Below is a small trained network, with its code and all its weights. Each question gives an input and a target symbol and asks what happens when units are switched off, that is, made to give their printed mean instead of their output.

import numpy as np


def w(rows, s, z=0):
    codes = np.array(rows[::2]) - 128.0
    scale = np.full(codes.shape[1], s)
    scale[-1] = z or s
    return codes * scale


def norm(h):
    return h / np.sqrt((h * h).mean(-1, keepdims=True) + 1e-5)


def softmax(a):
    e = np.exp(a - a.max(-1, keepdims=True))
    return e / e.sum(-1, keepdims=True)


def log_softmax(a):
    a = a - a.max(-1, keepdims=True)
    return a - np.log(np.exp(a).sum(-1, keepdims=True))


def net(x, mask):
    ids = ['ΛΦγδεζηθμπστψ'.index(c) for c in x.split()]
    T = len(ids)
    res = E[ids] + P[:T]
    u = 0
    for l in range(2):
        r = norm(res)
        for j in range(3):
            rows = slice(2 * j, 2 * j + 2)
            q, k, v = (r @ M[l][rows].T for M in (Q, K, V))
            z = softmax(np.where(np.tri(T) > 0, q @ k.T / 2**0.5, -1e9)) @ v
            o = O[l][rows]
            res = res + np.where(mask[u + j], z, o[:, -1]) @ o[:, :-1]
        u += 3
    return log_softmax(norm(res)[-1] @ U[:, :-1].T + U[:, -1])


Q, K, V, O = {}, {}, {}, {}
E = w([
[139,155,144],'Λ',
[123,111,126],'Φ',
[138,155,142],'γ',
[254,108,100],'δ',
[136,152,138],'ε',
[201,64,171],'ζ',
[103,89,78],'η',
[67,126,193],'θ',
[111,107,114],'μ',
[150,219,64],'π',
[138,158,144],'σ',
[139,162,148],'τ',
[137,151,138],'ψ',
],0.0072)
P = w([
[233,254,250],'0',
[186,146,121],'1',
[160,138,102],'2',
[156,156,86],'3',
[173,165,81],'4',
[175,144,111],'5',
[163,162,96],'6',
[194,163,126],'7',
[186,212,133],'8',
[179,156,97],'9',
[195,166,125],'10',
],0.00045)
Q[0] = w([
[115,20,69],'0.h0',
[95,52,115],'0.h0',
[185,254,142],'0.h1',
[153,76,119],'0.h1',
[88,64,194],'0.h2',
[84,61,106],'0.h2',
],0.0054)
K[0] = w([
[143,104,3],'0.h0',
[141,118,59],'0.h0',
[198,95,127],'0.h1',
[64,131,91],'0.h1',
[177,203,176],'0.h2',
[159,200,100],'0.h2',
],0.0066)
V[0] = w([
[80,202,145],'0.h0',
[188,116,123],'0.h0',
[253,95,209],'0.h1',
[196,118,151],'0.h1',
[18,89,99],'0.h2',
[73,150,213],'0.h2',
],0.0038)
O[0] = w([
[109,114,204,210],'0.h0',
[190,115,118,149],'0.h0',
[215,73,174,254],'0.h1',
[154,84,183,197],'0.h1',
[91,187,203,1],'0.h2',
[5,109,97,137],'0.h2',
],0.003,0.00095)
Q[1] = w([
[110,75,56],'1.h0',
[98,204,147],'1.h0',
[176,152,203],'1.h1',
[66,24,94],'1.h1',
[130,251,252],'1.h2',
[104,52,45],'1.h2',
],0.003)
K[1] = w([
[93,208,105],'1.h0',
[206,129,179],'1.h0',
[16,195,112],'1.h1',
[105,1,116],'1.h1',
[8,118,45],'1.h2',
[228,114,151],'1.h2',
],0.0037)
V[1] = w([
[75,32,63],'1.h0',
[207,94,222],'1.h0',
[176,237,6],'1.h1',
[172,152,197],'1.h1',
[87,176,160],'1.h2',
[225,245,179],'1.h2',
],0.0021)
O[1] = w([
[152,189,188,29],'1.h0',
[48,62,76,235],'1.h0',
[173,235,72,144],'1.h1',
[35,114,166,206],'1.h1',
[147,85,96,115],'1.h2',
[92,210,5,254],'1.h2',
],0.0027,0.00093)
U = w([
[121,88,93,24],'Λ',
[124,54,124,37],'Φ',
[12,95,221,253],'γ',
[72,155,89,30],'δ',
[160,174,177,232],'ε',
[132,136,142,100],'ζ',
[166,255,29,197],'η',
[96,81,95,29],'θ',
[100,142,96,13],'μ',
[229,29,150,171],'π',
[135,140,141,110],'σ',
[110,87,85,46],'τ',
[242,93,97,155],'ψ',
],0.0074,0.0032)

Each question gives the input, a string of symbols that net reads in full, and the target symbol t.
The units are the heads (2 rows each of Q, K, V and O). Each row of codes is followed by its name. A weight is (code - 128) times the scale printed after its matrix; where a second scale follows, it is the last column's (O and U).
mask holds one flag per head, layer by layer. A switched-off head (its flag False) gives its mean, the last column of its rows in O, instead of its output. The means were averaged over made-up inputs and are rounded, as every weight is.
A unit's drop is (log p(t) with every unit on - log p(t) with that unit switched off) / (log p(t) with every unit on - log p(t) with every unit switched off).
The circuit of an input: a set's keep is (log p(t) with only the set's units on - log p(t) with every unit switched off) / (log p(t) with every unit on - log p(t) with every unit switched off). Starting from all 6 units, units are removed one at a time, each time the one whose removal leaves the highest keep (on an exact tie, the one counted first), for as long as the keep stays at least 0.8.
units of the circuit, in order: the units of the circuit, biggest drop first
unit that matters most: the unit with the biggest drop
which heads matter: for each layer, one digit per head in row order, 1 if its drop is at least 0.15 and else 0, layers parted by /
drop when u is switched off: that unit's drop, to one decimal
input μ μ η τ η Φ ζ μ, target η: unit that matters most : 0.h1
input θ τ σ Λ, target γ: which heads matter : 100 / 000
input τ ζ ζ Λ, target π: which heads matter : 010 / 000
input δ θ ε, target γ: units of the circuit, in order : 0.h2, 1.h1, 0.h0
input ψ π θ η θ θ θ τ, target γ: units of the circuit, in order : 0.h2, 0.h0
input Φ θ θ σ, target γ: units of the circuit, in order : 0.h2, 1.h1
input η π π τ Φ, target η: which heads matter : 010 / 010
input ζ ε τ θ γ, target γ: units of the circuit, in order : 1.h1, 0.h1, 0.h2, 1.h0
input ε θ Λ, target γ: which heads matter : 000 / 000
input ε θ γ ψ, target γ: which heads matter : 100 / 000
input η π η η, target η: which heads matter : 011 / 110
input Λ ζ θ γ, target γ: drop when 0.h1 is switched off : -0.1
input τ ψ ζ τ, target π: drop when 0.h2 is switched off : 0.3
input Λ γ Φ θ τ σ τ σ, target γ: drop when 1.h1 is switched off : 0.4
input ε Λ θ τ, target γ: drop when 0.h0 is switched off : 0.1
